Each row has a name. Each piece below is followed by the name of the row it came from, unless a question asks for something else. Each question is about the rows just above it. Places in a row count from 0.

Y: [-24.0  27.3  27.6  -1.1  10.6  17.4 -34.9 -36.8 -18.9  57.4 -30.8  48.9
   9.4  11.4   8.2 -26.5  30.3 -19.9  -9.0  20.4  -2.5   8.3  30.8  15.0
  39.9  28.2  24.7  47.0]
D: [ -0.3  -7.5 -18.2  23.8 -28.9 -17.3  -4.0  -0.6   6.4 -16.8   2.6  58.7
   7.7  -9.5  25.4  -3.7  16.9  -2.1   9.9   4.8  10.5  -3.6 -27.6   3.9
  49.5  38.1  23.8 -24.5]
T: [-18.4  -6.3 -27.4 -34.6   0.7  90.8 -21.2 -25.0  17.1 -18.0 -13.6  18.3
  10.6  11.3 -21.0 -13.9  11.8  -3.0   2.9  31.1   1.1  12.9  -3.9  40.1
  14.9  16.5  20.0 -25.1]
M: [ 14.0  37.5  27.7   3.0  16.4  -9.3  19.1  16.6   5.1  47.1  19.0 -15.8
  -8.3  -3.4  10.9 -20.3  11.9  10.7  -1.1 -13.0 -13.7  -6.1  31.8   2.8
 -18.5 -39.8 -28.8  43.7]
B: [-18.4  -6.3 -27.4 -34.6   0.7  41.4 -21.2 -25.0  17.1 -18.0 -13.6  18.3
  10.6  11.3 -21.0 -13.9  11.8  -3.0   2.9  -4.4   1.1  12.9 -29.2  27.6
  14.9  16.5  20.0 -25.1]
R: [ 44.4  -9.2  -5.1   0.6  42.5 -17.5  53.8  34.3   5.6  40.1  25.3  27.6
  13.1  24.7 -45.5  11.2 -18.0  27.5  10.6 -13.9   0.8 -18.4  27.3  -7.4
  30.2  20.3  18.4  38.8]
Where in the named rows is [17.4]? | Y, 5
Does one of the named rows hold [ 41.4 -21.2] side by side, in this order? | yes
Among the named rows, does one hold [15.0 39.9 28.1 24.7] next to each other, in this order? | no
Is [-5.1  0.6] printed in one of the named rows, side by side and in this order? | yes
Does one of the named rows hold [40.1  5.6 34.3 53.8] side by side, in this order? | no
Row and place of [-4.0] in the named rows: | D, 6
Where in the named rows is [-3.9]? | T, 22

